Below is a small trained network, with its code and all its weights. Each question gives an input and a class and asks what happens when units are switched off, that is, made to give their printed mean instead of their output.

import numpy as np


def w(rows, s, z=0):
    codes = np.array(rows[::2]) - 128.0
    scale = np.full(codes.shape[1], s)
    scale[-1] = z or s
    return codes * scale


def norm(h):
    return h / np.sqrt((h * h).mean(-1, keepdims=True) + 1e-5)


def f(y):
    return y / 2 * (1 + np.tanh(0.7978845608 * (y + 0.044715 * y**3)))


def log_softmax(a):
    a = a - a.max(-1, keepdims=True)
    return a - np.log(np.exp(a).sum(-1, keepdims=True))


def net(x, mask):
    res = np.array(x, float).reshape(1, 6) / 4 @ E
    u = 0
    for l in range(2):
        y = f(norm(res) @ A[l][:, :-1].T + A[l][:, -1])
        res = res + np.where(mask[u : u + 12], y, B[l][:, -1]) @ B[l][:, :-1]
        u += 12
    return log_softmax(norm(res)[-1] @ U[:, :-1].T + U[:, -1])


A, B = {}, {}
E = w([
[237,180,210,91,217,61,145],'x0',
[143,131,188,145,79,24,55],'x1',
[70,36,18,33,159,126,49],'x2',
[119,212,195,114,142,204,71],'x3',
[200,90,16,149,254,190,84],'x4',
[214,23,213,204,60,202,151],'x5',
],0.0043)
A[0] = w([
[182,156,73,104,196,154,208,151],'0.n0',
[156,39,205,195,103,236,180,173],'0.n1',
[121,206,61,99,132,56,154,98],'0.n2',
[67,168,101,154,104,196,181,116],'0.n3',
[78,153,200,123,116,20,195,1],'0.n4',
[104,146,190,157,69,110,5,92],'0.n5',
[135,1,44,210,56,80,131,137],'0.n6',
[112,118,174,45,42,199,134,67],'0.n7',
[106,194,183,29,55,100,163,211],'0.n8',
[35,146,6,52,166,208,24,136],'0.n9',
[190,155,108,145,135,150,101,27],'0.n10',
[31,172,72,193,113,192,197,103],'0.n11',
],0.0084,0.0033)
B[0] = w([
[136,79,140,167,46,75,102,178],'0.n0',
[177,76,188,50,148,241,97,233],'0.n1',
[141,82,190,135,91,153,126,170],'0.n2',
[107,82,127,203,99,126,110,168],'0.n3',
[93,210,153,79,202,102,190,170],'0.n4',
[111,206,87,202,188,183,41,167],'0.n5',
[97,214,73,54,94,74,190,214],'0.n6',
[213,31,116,179,88,148,72,161],'0.n7',
[95,57,71,227,204,52,216,211],'0.n8',
[123,151,194,1,111,157,222,254],'0.n9',
[89,133,178,132,120,118,146,124],'0.n10',
[135,59,144,194,165,197,56,184],'0.n11',
],0.0083,0.008)
A[1] = w([
[128,156,149,167,200,206,86,150],'1.n0',
[119,232,77,135,123,91,128,221],'1.n1',
[126,185,110,111,96,72,128,46],'1.n2',
[51,95,165,204,131,57,111,73],'1.n3',
[146,147,179,163,180,35,95,6],'1.n4',
[100,164,185,69,179,93,119,64],'1.n5',
[254,177,167,144,124,131,184,251],'1.n6',
[99,114,124,156,208,76,98,52],'1.n7',
[165,172,145,194,142,51,146,44],'1.n8',
[40,129,61,192,139,126,161,70],'1.n9',
[107,113,41,107,68,64,70,53],'1.n10',
[184,76,165,186,117,176,24,128],'1.n11',
],0.0094,0.0024)
B[1] = w([
[158,104,108,178,53,114,102,205],'1.n0',
[150,164,170,187,129,161,49,179],'1.n1',
[215,211,79,95,185,131,34,146],'1.n2',
[138,73,150,147,184,67,117,194],'1.n3',
[46,82,187,153,192,76,111,174],'1.n4',
[115,91,100,77,184,219,113,190],'1.n5',
[48,56,48,64,100,166,112,246],'1.n6',
[90,109,192,141,90,114,130,162],'1.n7',
[72,71,174,112,149,79,151,181],'1.n8',
[76,33,229,130,208,84,125,184],'1.n9',
[196,200,102,146,84,23,154,147],'1.n10',
[179,137,142,254,58,161,109,253],'1.n11',
],0.0076,0.0048)
U = w([
[69,77,179,215,200,51,155,164],'0',
[128,226,112,153,199,177,75,3],'1',
[195,247,50,143,89,33,129,36],'2',
[193,79,152,250,85,233,95,172],'3',
[126,100,113,6,117,153,199,201],'4',
],0.014,0.0053)

Each question gives the input, the list of numbers given to net, and the class t.
The units are the neurons (one row each of A and B). Each row of codes is followed by its name. A weight is (code - 128) times the scale printed after its matrix; where a second scale follows, it is the last column's (A, B and U).
mask holds one flag per neuron, layer by layer. A switched-off neuron (its flag False) gives its mean, the last column of its row in B, instead of its output. The means were averaged over made-up inputs and are rounded, as every weight is.
A unit's drop is (log p(t) with every unit on - log p(t) with that unit switched off) / (log p(t) with every unit on - log p(t) with every unit switched off).
The circuit of an input: a set's keep is (log p(t) with only the set's units on - log p(t) with every unit switched off) / (log p(t) with every unit on - log p(t) with every unit switched off). Starting from the 12 units with the biggest drops (on a tie, the unit counted first), units are removed one at a time, each time the one whose removal leaves the highest keep (on an exact tie, the one counted first), for as long as the keep stays at least 0.8.
circuit, biggest first: the units of the circuit, biggest drop first
k most important neurons: the k neurons with the biggest drops, biggest first
k most important neurons of layer l: the k neurons of layer l with the biggest drops, biggest first
drop when u is switched off: that unit's drop, to one decimal
input [3,4,8,5,-1,3], class 3: 3 most important neurons -> (0.n5; 0.n6; 0.n4)
input [-3,-7,6,-3,4,7], class 4: most important neuron -> (0.n6)
input [8,-1,0,2,-4,-8], class 0: 2 most important neurons of layer 0 -> (0.n8; 0.n9)
input [-7,-6,3,0,-7,-5], class 0: 2 most important neurons of layer 1 -> (1.n9; 1.n6)
input [-2,-3,1,-6,4,7], class 4: 2 most important neurons -> (0.n6; 0.n1)
input [-2,-8,1,4,8,1], class 4: 3 most important neurons -> (0.n9; 0.n7; 0.n5)
input [4,-6,-5,1,-6,-1], class 0: 2 most important neurons -> (0.n8; 0.n9)
input [-1,2,6,-8,2,0], class 2: circuit, biggest first -> (0.n1; 1.n10)
input [5,4,7,-1,2,3], class 2: 4 most important neurons -> (0.n1; 0.n9; 1.n10; 0.n4)
input [-4,3,3,-4,4,3], class 4: circuit, biggest first -> (0.n9; 1.n11)
input [6,0,-2,-5,-5,4], class 4: 3 most important neurons -> (0.n1; 1.n6; 0.n3)
input [-8,5,8,7,-8,1], class 0: circuit, biggest first -> (0.n1; 0.n8)
input [0,3,-1,-8,7,7], class 4: 2 most important neurons -> (0.n6; 0.n1)
input [4,-2,8,7,-3,4], class 3: circuit, biggest first -> (0.n7)
input [-5,-8,-4,6,-7,-5], class 0: 2 most important neurons of layer 1 -> (1.n9; 1.n3)
input [2,6,4,-8,0,-4], class 2: 2 most important neurons -> (0.n1; 0.n9)
input [-6,3,4,-6,-7,3], class 2: 2 most important neurons -> (0.n6; 1.n10)
input [3,1,1,5,1,0], class 0: 4 most important neurons -> (0.n1; 0.n9; 0.n6; 0.n11)
input [5,0,4,-2,2,5], class 4: 2 most important neurons of layer 0 -> (0.n11; 0.n6)
input [2,7,-7,-6,8,2], class 4: circuit, biggest first -> (1.n6)
input [4,-1,-7,-8,5,4], class 4: 2 most important neurons -> (0.n11; 1.n6)
input [6,5,3,-4,3,6], class 4: drop when 0.n6 is switched off -> 0.5
input [-5,3,-1,5,6,-2], class 4: drop when 0.n9 is switched off -> 3.5
